In the rows, zero is written as 128.
[113 151 175 159 154 107 134 126 209 107 152 112 108 128 113 168 165 159
  92 144 125 151 111 156  73 172 141  96 199 161 115 148 117 127 134 144
 132  61 152 193 116  71 106 123] : 0
[116 160 159 145 158 100 139 133 191  92 139 127 116 135 112 179 172 151
 107 141 118 140 118 144  59 152 133 104 172 158 111 153 112 135 134 153
 147  49 154 184 123  66 120 126] : 0
[137 158 137 135 167 155 152 127  72 102 157 112  64 130 132 147 147 130
 121 114 163 153  93 119 147 173 152 134 147 142 187 164 108 174 160 132
 129 107 144 145 104 108 133 180] : 5
[145 155 192 137 178 149 153 158  85  92 152 128  70 136 118 138 165 131
 113 119 150 171  97 118 138 152 147 127 137 123 189 193 144 187 147 139
 160 112 166 147 128 116 129 181] : 2
[ 90 134  72 121 162 108 134 110 142 126  83 157  82 108 142 147 142 128
 114 133 180 175 143 128 121 159 125 134 162 174 109  63 165 124 131 105
 163 126  74 126 138  71 146 143] : 1
[109 155 184 151 153 103 144 123 198 112 158 118 120 129 109 171 168 162
  88 128 139 154  89 172  87 166 127  91 198 155 111 157 128 130 124 150
 141  74 166 189 124  69 108 120] : 4
[107  96 215 138 158 148 160 154 123 114 142 151  92 120 107 162 183 135
 131 130 132 195 112 151 162 165 136  76 147 175 149 177 189 125 146 107
 171 142 118 156 120 171 126  63] : 2
[117 156 163 146 147  91 139 127 193  99 141 146 130 138 117 195 166 144
 115 128 116 137 118 136  66 133 118 118 152 146 119 144 108 139 145 155
 141  64 166 174 116  92 126 117] : 5
[104 102 212 138 132 137 171 164 117 105 145 140  94 117 106 161 182 128
 139 132 134 180 118 162 160 170 140  82 154 181 138 169 189 120 137 114
 167 132 121 164 129 165 116  74] : 7
[117 155 161 143 134  91 130 137 191  99 143 124 125 140 115 187 170 142
 101 144 106 151 112 130  57 149 127 107 170 149 109 160 118 135 125 158
 137  60 160 196 112  78 113 121] : 5
[110 154 167 150 149 101 139 131 171  88 134 129 147 130 115 184 181 147
 107 134 117 154 115 136  55 142 129 115 170 141 102 157 113 133 119 166
 149  53 160 199 125  57 106 129] : 6
[ 94 106 219 147 153 132 173 135 105 105 119 135 116 128 119 160 178 123
 143 134 135 175 122 168 158 148 136  92 147 172 144 162 163 130 141  96
 164 139 111 141 128 170 117  83] : 7
[120 158 171 142 151 100 144 117 195  87 133 138 123 135 117 184 165 148
 130 136 109 135 116 135  62 126 127 115 156 162 120 147  96 142 146 148
 142  51 169 171 129  84 133 114] : 0
[ 88 142  79 137 155 101 140 145 157 131 106 150  77 116 137 151 158 146
 124 119 160 176 159 129 121 152 124 123 162 190  99  68 187 119 136  95
 170 126  87 122 140  80 128 135] : 0
[110 151 188 158 166  96 136 131 185  93 133 128 123 134 110 180 176 152
  99 145 112 166 111 140  67 149 139 108 174 139 114 156 117 142 122 156
 142  59 156 188 116  74 112 127] : 2
[129 150 137 143 191 152 157 133  75  82 144 114  49 147 138 135 151 134
 134  99 151 159 114 124 137 165 156 132 154 148 182 169 113 170 165 129
 136 105 141 129 121 100 130 187] : 0
[121 151 159 143 184 148 157 158 106 104 149 143  72 123 119 139 158 131
 121  96 176 170 128 150 140 157 128 114 142 134 177 173 154 170 164 135
 157 118 160 152 135 109 122 182] : 1
[106 158 169 153 141 106 143 116 179  96 148 118 122 127 113 190 167 156
 103 136 125 148 109 146  63 147 134 108 180 150 115 165 122 138 129 152
 145  48 159 194 120  76 112 121] : 3
[122 154 164 145 155 102 146 121 188  99 135 150 130 133 115 192 175 154
 121 121 121 148 120 141  69 137 131 110 159 147 112 153 118 134 139 158
 154  58 168 180 127  89 122 113] : 4
[ 80 139  86 132 156 100 141 136 148 129 107 150  73 113 136 160 153 146
 111 118 163 173 151 129 126 166 121 127 163 173  95  68 203 121 129 107
 171 140  96 114 136  76 136 145] : 4
[ 71 135  86 139 154 116 136 119 138 119  84 153  81 106 146 171 154 131
 116 117 170 171 146 108 133 136 113 136 152 162 104  60 196 112 135 110
 165 143  76 127 141  84 129 129] : 3
[115 160 155 142 153  91 144 132 198 101 124 140 138 140 107 181 178 137
  99 146 132 139 123 140  62 141 120 106 166 136 115 156 106 132 129 148
 134  59 155 199 122  66 124 117] : 1
[130 153 156 142 149 101 143 119 195  91 131 147 132 137 115 186 173 145
 123 132 124 135 117 133  65 129 111 126 154 148 131 153  97 144 148 150
 141  60 168 181 127  81 130 111] : 1
[104 157 173 156 146  91 129 123 201 101 152 116 120 134 111 170 165 142
  90 147 122 148 102 150  83 167 125  85 192 163 121 132 116 129 124 153
 122  67 148 202 106  91 109 118] : 5
[ 72 131 117 140 178 122 122 126 138 131  88 160  77  91 141 161 146 140
 111 126 150 193 149 109 128 151 114 142 146 160  93  46 201 121 130 107
 165 141  84 130 135  90 130 136] : 2
[101 105 230 149 145 167 161 131 101 127 126 125 115 117 131 158 164 128
 128 141 123 181 120 142 149 157 152  83 150 180 142 145 183 115 153 101
 157 153  96 154 118 173 127  70] : 3
[133 150 156 148 187 166 151 117  77  98 143 115  59 126 132 137 159 136
 130 122 154 177 100 119 146 157 163 140 151 129 180 157 123 170 154 129
 137 114 148 140 116 110 133 183] : 2
[ 75 134  83 132 180 103 135  96 138 107  96 154  94 122 143 149 146 141
 110 124 182 171 129 128 132 152 130 134 161 188 117  54 161 130 134 118
 161 133  71 108 139  83 139 140] : 6
[113 108 196 141 156 154 171 142 120 120 111 149 127 113 117 157 173 113
 147 139 139 172 131 160 161 155 138  88 134 163 145 165 165 122 154  91
 166 132 100 162 126 159 129  72] : 1
[140 153 131 142 190 158 158 130  74  98 153 109  55 131 135 154 150 141
 118 105 159 157 102 119 149 183 154 137 141 130 178 174 127 172 160 133
 140 119 146 129 114  90 135 192] : 4
[110 156 172 146 190 155 158 164 114 102 158 125  59 128 127 136 145 145
 117  99 165 167 126 143 144 165 143 114 148 146 176 158 153 179 174 123
 140 124 148 137 130 115 120 178] : 0
[ 81 134 101 130 163 105 130 128 137 129  94 168  73 113 142 172 153 121
 116 116 154 170 145 101 122 148 108 144 144 169 101  62 187 116 139 120
 165 136  82 133 135  84 134 130] : 5
[111 155 185 146 138  87 137 133 195  99 138 133 135 131 112 185 168 139
  97 145 119 156 112 153  66 151 142  98 181 140 108 158 122 134 114 166
 145  55 158 201 124  67 113 127] : 7
[146 164 158 133 166 159 159 145  79  97 159 111  64 140 124 147 149 134
 108 108 161 149  95 128 155 166 146 130 138 131 192 197 150 178 154 136
 156 123 170 141 128 115 126 184] : 4
[118 105 191 133 132 151 168 151 124 110 143 142  88 108 115 171 185 126
 130 135 140 175 118 150 157 173 155  82 151 180 154 182 196 125 149 114
 168 135 107 159 123 160 128  61] : 3
[105 149 180 147 154  98 138 133 183  98 123 140 143 136 110 178 170 143
 101 139 122 151 127 144  56 152 134 105 175 139 106 153 113 127 123 164
 146  58 155 193 127  70 117 117] : 1
[ 82 134  91 127 169 112 128 113 143 125  84 157  91 115 144 145 146 135
 122 134 173 182 140 121 132 152 123 136 163 179 106  48 170 125 136 107
 163 135  73 132 138  76 143 140] : 1
[113 104 210 149 155 143 171 151 117 121 121 138 117 114 125 167 177 130
 138 126 128 174 124 149 155 155 123  92 140 165 139 165 179 134 152  93
 177 144 116 143 127 161 122  78] : 4
[ 93  99 221 162 159 152 167 126 104 120 129 126 109 118 127 168 159 138
 147 134 124 177 120 147 152 149 141  94 146 183 136 148 184 123 158 100
 167 150 110 145 127 174 132  76] : 3
[141 149 118 143 180 163 151 123  69  89 158 105  66 125 138 142 153 138
 121 105 165 162  99 119 143 170 145 146 147 132 186 178 118 175 152 131
 137 117 153 132 122  93 126 193] : 6
[132 154 136 140 194 151 156 115  79  83 157 114  69 132 137 142 149 141
 118 109 165 153  95 121 149 168 160 143 134 134 190 165 114 178 156 136
 133 126 142 126 121 103 133 195] : 6
[ 98 100 235 150 146 162 167 148 116 117 137 131 130 119 124 145 151 129
 133 130 116 178 113 153 150 152 137  88 145 166 132 157 183 119 147 106
 160 156 110 158 130 172 115  78] : 6
[114 152 172 143 156  92 142 124 194  93 141 148 126 149 119 195 172 160
 110 128 117 147 116 138  71 130 117 120 163 152 110 152 109 144 137 159
 155  67 171 163 128  87 132 115] : 4
[ 78 136  92 139 171 113 128 131 148 122  82 153  73 115 148 156 151 136
 122 123 156 165 146 110 127 143 116 147 159 173  98  57 176 120 139 107
 162 142  77 126 144  73 133 138] : 0
[ 94  97 245 159 145 161 163 142 107 125 122 127 112 116 130 165 165 131
 143 140 112 189 130 146 141 148 145  91 150 168 127 150 194 113 154 104
 163 161 107 155 122 171 120  75] : 3
[ 83 128  96 135 167 113 121 126 138 125  78 156  86 108 148 163 145 131
 114 124 154 182 153 107 127 156 110 148 148 165  99  61 184 115 133 111
 165 144  83 140 140  71 129 140] : 1
[138 163 130 139 176 158 154 123  74  96 157 116  51 127 132 152 158 146
 133 114 167 150  96 112 139 156 155 143 139 140 181 169 120 168 153 133
 140 118 148 145 127 108 140 184] : 3
[103 108 215 149 168 140 179 146 127 123 132 139 107 108 119 162 178 134
 134 120 149 176 119 174 163 167 123  85 153 163 140 163 183 135 153  87
 173 144 115 146 128 156 116  79] : 4
[ 72 139  96 122 156  95 124 108 136 120 101 149  78 125 147 152 138 137
 116 127 164 174 128 117 127 163 133 129 167 187 113  49 167 131 129 115
 159 138  78 123 127  94 140 138] : 5
[ 92 100 223 146 145 148 167 148 108 121 132 133 103 128 125 163 159 120
 135 128 117 167 117 142 153 163 136  92 142 172 143 151 184 126 164 106
 153 156 108 159 110 178 123  71] : 5
[124 155 180 142 144  89 136 122 181  94 142 146 129 138 119 197 174 146
 124 131 105 142 111 129  60 129 113 126 151 153 117 150  94 142 140 157
 144  58 180 184 117  90 126 116] : 5
[106 153 183 160 140 104 131 127 205 110 162 110 112 130 109 172 167 151
  92 156 124 151  98 148  87 171 126  94 193 161 119 140 117 128 128 145
 126  74 147 205 106  91 107 121] : 5
[134 155 146 138 183 144 156 127  72  93 148 110  56 138 126 154 158 131
 120 117 174 165 101 122 148 178 159 136 143 135 180 166 124 163 148 136
 138 121 146 133 125  83 130 193] : 7
[ 72 132 105 139 164 119 125 123 146 126  78 150  75 114 144 158 147 133
 111 131 153 165 152 101 128 146 118 144 161 176 103  54 179 118 142 103
 152 140  76 121 137  86 132 129] : 0
[ 82 145 100 123 149  92 137 130 143 133 107 155  81 117 133 164 142 127
 103 127 158 166 146 122 121 160 122 121 142 184 105  66 190 120 135 107
 158 129  93 133 123  93 137 137] : 5
[147 159 171 128 145 151 151 161 101  96 155 115  76 134 130 145 156 133
 112 123 161 170  96 136 143 166 163 130 149 130 183 183 142 180 149 146
 154 122 159 159 128  92 121 190] : 7
[ 87 148  68 137 143 102 145 131 157 141 110 147  81 100 126 169 151 141
 105 135 179 161 150 122 121 146 113 115 142 188 105  74 196 115 132  92
 167 132  90 122 142  88 147 134] : 3
[127 156 183 141 146  97 136 129 188  89 139 145 127 138 110 190 169 146
 117 137 113 144 110 144  62 140 121 120 157 156 118 156 105 139 132 163
 143  51 169 184 129  74 126 124] : 7
[ 94 104 204 149 161 134 177 137 110 106 118 145 103 114 122 179 174 127
 133 119 145 169 131 154 157 147 124  96 131 176 148 164 179 132 158  93
 169 140 108 136 129 166 121  73] : 3
[154 162 160 130 169 148 156 157  88  97 144 132  85 142 121 147 164 124
 127 111 167 165 102 132 145 151 145 130 139 128 188 196 136 177 156 142
 160 110 163 166 130  90 124 176] : 1
[117 159 160 147 180 161 163 156 104 110 168 124  59 118 124 141 154 145
 112  92 169 167 116 154 150 161 125 115 147 139 171 173 164 176 164 127
 157 123 169 143 132 115 121 190] : 4
[ 94  96 224 162 145 162 167 150 108 122 128 125 105 112 125 159 157 131
 146 135 123 175 125 152 149 161 140  87 157 171 133 154 196 117 148  99
 165 157 104 155 131 177 126  69] : 3
[ 73 138 105 134 151 101 138 137 154 129 105 146  84 116 134 156 146 142
 110 132 170 177 148 148 126 166 127 125 163 180  98  69 193 119 120 103
 170 143  88 124 149  82 132 142] : 7
[108 157 184 165 158 101 142 116 204 108 156 122 130 130 106 177 175 158
  92 142 140 149  96 157  81 152 129  89 196 158 120 148 115 126 129 148
 131  62 147 187 122  75 117 111] : 3
[114 157 167 153 151  91 139 138 194  90 129 125 137 147 113 177 165 148
 104 143 106 140 123 144  58 147 148 103 177 146 103 157 107 131 129 155
 141  46 152 183 117  71 116 124] : 0
[106  99 198 140 144 152 161 163 135 109 140 131  91 122 119 149 171 137
 135 137 120 175 122 157 153 173 158  76 159 186 139 161 193 120 156 111
 160 148 106 153 117 170 121  70] : 0
[100 109 205 148 152 153 172 131 105 118 116 136 116 108 121 173 166 121
 131 133 142 170 129 159 160 155 139  83 136 172 151 167 180 127 156  88
 166 132  98 148 120 168 123  73] : 3
[110 152 169 160 152 102 137 126 204 108 149 117 113 133 115 172 177 161
  93 136 137 155 102 154  83 162 122  98 201 148 115 147 121 130 124 149
 141  81 160 195 122  75 108 127] : 4
[123 157 164 146 176 146 157 166  92 107 168 129  67 124 119 153 150 130
 112  98 162 160 111 140 143 163 123 121 141 137 172 165 162 174 166 143
 151 113 162 148 118 114 119 178] : 5
[115 100 190 132 137 142 161 164 129 119 139 149 102 114 112 155 188 127
 128 135 136 177 119 153 150 165 126  81 157 185 148 174 186 127 146 118
 167 142 116 166 124 157 128  63] : 1
[146 152 129 139 178 159 157 137  80 107 155 111  54 125 136 153 156 142
 118 107 164 161 102 114 144 172 143 141 145 128 177 176 131 177 159 130
 149 120 154 133 120  92 135 191] : 4
[ 92  98 236 144 153 170 168 142 104 117 123 121 112 127 126 150 154 132
 143 137 106 172 120 149 147 157 142  87 141 179 124 142 177 107 164  92
 160 152 100 142 116 166 124  72] : 0
[111  98 197 144 145 145 167 155 130 105 148 144 107 112 115 160 170 126
 132 122 133 178 120 154 160 166 139  81 145 174 151 181 194 127 145 116
 165 143 117 161 132 171 115  67] : 6
[110 101 203 130 143 148 169 154 113 117 148 141  91 110 120 159 188 141
 133 115 126 183 111 159 150 171 132  84 156 172 131 180 192 122 139 112
 177 144 129 152 126 159 119  73] : 4
[ 91 106 216 142 151 133 170 140 108 109 113 139 118 128 121 166 174 120
 143 137 134 172 122 151 160 145 128  94 135 170 145 159 169 135 145  92
 169 146 105 142 131 163 125  83] : 7
[ 69 128 101 136 165 105 126 120 147 129  70 162  85 116 147 165 155 129
 111 125 166 172 159 100 123 145 105 154 155 161 102  49 181 116 139 108
 160 153  86 133 144  70 135 132] : 1
[100 105 206 147 159 150 183 141 112 121 126 143 106 107 114 166 177 123
 131 119 151 169 123 169 165 156 118  78 141 167 142 170 182 124 155  92
 178 135 117 152 127 173 117  76] : 4
[ 96 108 238 149 160 158 171 147 109 126 130 127 108 128 123 161 155 137
 131 136 128 178 118 156 156 167 146  90 146 171 127 146 188 121 154 106
 169 159 117 159 125 168 125  85] : 4
[130 157 131 138 183 157 160 134  74 102 145 121  58 137 132 147 150 140
 120  94 173 151 104 122 144 168 138 137 145 130 177 168 129 170 160 127
 144 117 154 138 124 101 132 189] : 4
